Here is a tiny trained network, its code and every weight. The questions are about switching its units off for an input and a class, where a switched-off unit gives its printed mean instead of its output.

import numpy as np


def w(rows, s, z=0):
    codes = np.array(rows[::2]) - 128.0
    scale = np.full(codes.shape[1], s)
    scale[-1] = z or s
    return codes * scale


def f(y):
    return np.maximum(y, 0)


def log_softmax(a):
    a = a - a.max(-1, keepdims=True)
    return a - np.log(np.exp(a).sum(-1, keepdims=True))


def net(x, mask):
    res = np.array(x, float).reshape(1, 6) / 4 @ E
    y = f(res @ A[0][:, :-1].T + A[0][:, -1])
    res = res + np.where(mask, y, B[0][:, -1]) @ B[0][:, :-1]
    return log_softmax(res[-1] @ U[:, :-1].T + U[:, -1])


A, B = {}, {}
E = w([
[186,255,60],'x0',
[128,128,128],'x1',
[128,128,128],'x2',
[128,127,128],'x3',
[214,47,44],'x4',
[234,129,233],'x5',
],0.0082)
A[0] = w([
[214,133,210,149],'neuron 0',
[91,117,178,142],'neuron 1',
[121,4,137,132],'neuron 2',
[152,221,244,69],'neuron 3',
[27,224,131,232],'neuron 4',
[195,86,144,61],'neuron 5',
[39,88,210,191],'neuron 6',
[46,97,210,240],'neuron 7',
[38,82,18,254],'neuron 8',
[198,115,57,37],'neuron 9',
[112,24,136,122],'neuron 10',
],0.016,0.0032)
B[0] = w([
[153,47,165,228],'neuron 0',
[145,110,98,175],'neuron 1',
[43,126,180,237],'neuron 2',
[168,133,253,230],'neuron 3',
[17,146,92,226],'neuron 4',
[101,61,101,184],'neuron 5',
[186,115,62,229],'neuron 6',
[196,121,68,229],'neuron 7',
[197,251,166,254],'neuron 8',
[177,114,77,194],'neuron 9',
[87,145,193,218],'neuron 10',
],0.038,0.013)
U = w([
[184,165,34,196],'0',
[120,149,223,246],'1',
[212,47,98,82],'2',
[43,44,167,3],'3',
[2,171,105,25],'4',
],0.0093,0.0035)

Each question gives the input, the list of numbers given to net, and the class t.
The units are the neurons (one row each of A and B). Each row of codes is followed by its name. A weight is (code - 128) times the scale printed after its matrix; where a second scale follows, it is the last column's (A, B and U).
mask holds one flag per neuron, in row order. A switched-off neuron (its flag False) gives its mean, the last column of its row in B, instead of its output. The means were averaged over made-up inputs and are rounded, as every weight is.
A unit's drop is (log p(t) with every unit on - log p(t) with that unit switched off) / (log p(t) with every unit on - log p(t) with every unit switched off).
The circuit of an input: a set's keep is (log p(t) with only the set's units on - log p(t) with every unit switched off) / (log p(t) with every unit on - log p(t) with every unit switched off). Starting from all 11 units, units are removed one at a time, each time the one whose removal leaves the highest keep (on an exact tie, the one counted first), for as long as the keep stays at least 0.8.
units of the circuit, in order: the units of the circuit, biggest drop first
unit that matters most: the unit with the biggest drop
top k neurons: the k neurons with the biggest drops, biggest first
drop when u is switched off: that unit's drop, to one decimal
input [-7,-6,8,-8,5,1], class 3: units of the circuit, in order -> [neuron 2]
input [0,4,5,5,5,4], class 3: top 3 neurons -> [neuron 7; neuron 6; neuron 8]
input [-7,8,7,6,0,5], class 2: top 2 neurons -> [neuron 7; neuron 6]
input [-7,2,-5,-6,1,1], class 3: top 3 neurons -> [neuron 2; neuron 10; neuron 8]
input [3,2,-7,6,0,-4], class 4: top 2 neurons -> [neuron 7; neuron 6]
input [-7,-4,3,-8,-7,1], class 2: top 2 neurons -> [neuron 8; neuron 3]
input [0,1,8,4,-2,4], class 2: top 3 neurons -> [neuron 2; neuron 8; neuron 10]
input [1,8,-3,8,-8,-8], class 4: top 2 neurons -> [neuron 4; neuron 9]
input [7,-5,5,-7,1,-3], class 0: top 4 neurons -> [neuron 2; neuron 10; neuron 9; neuron 3]
input [2,8,2,-8,3,0], class 0: top 3 neurons -> [neuron 0; neuron 3; neuron 2]
input [-8,-7,-1,8,0,-1], class 0: top 2 neurons -> [neuron 6; neuron 7]
input [-1,-5,7,-3,2,8], class 3: top 2 neurons -> [neuron 8; neuron 5]
input [1,-5,4,-4,2,8], class 2: top 3 neurons -> [neuron 2; neuron 4; neuron 10]
input [-4,0,-5,-1,-4,0], class 0: unit that matters most -> neuron 0
input [-8,5,3,-6,2,5], class 3: top 2 neurons -> [neuron 2; neuron 10]
input [0,-2,-1,4,2,8], class 3: top 3 neurons -> [neuron 8; neuron 7; neuron 6]
input [3,-7,-5,-8,2,1], class 2: drop when neuron 4 is switched off -> 0.4
input [5,2,1,1,8,0], class 0: drop when neuron 0 is switched off -> 1.2
input [-7,-7,6,2,-2,-7], class 0: drop when neuron 7 is switched off -> 0.1
input [0,-6,3,7,-4,8], class 2: drop when neuron 8 is switched off -> 0.2
input [6,-8,6,-7,3,2], class 2: unit that matters most -> neuron 8
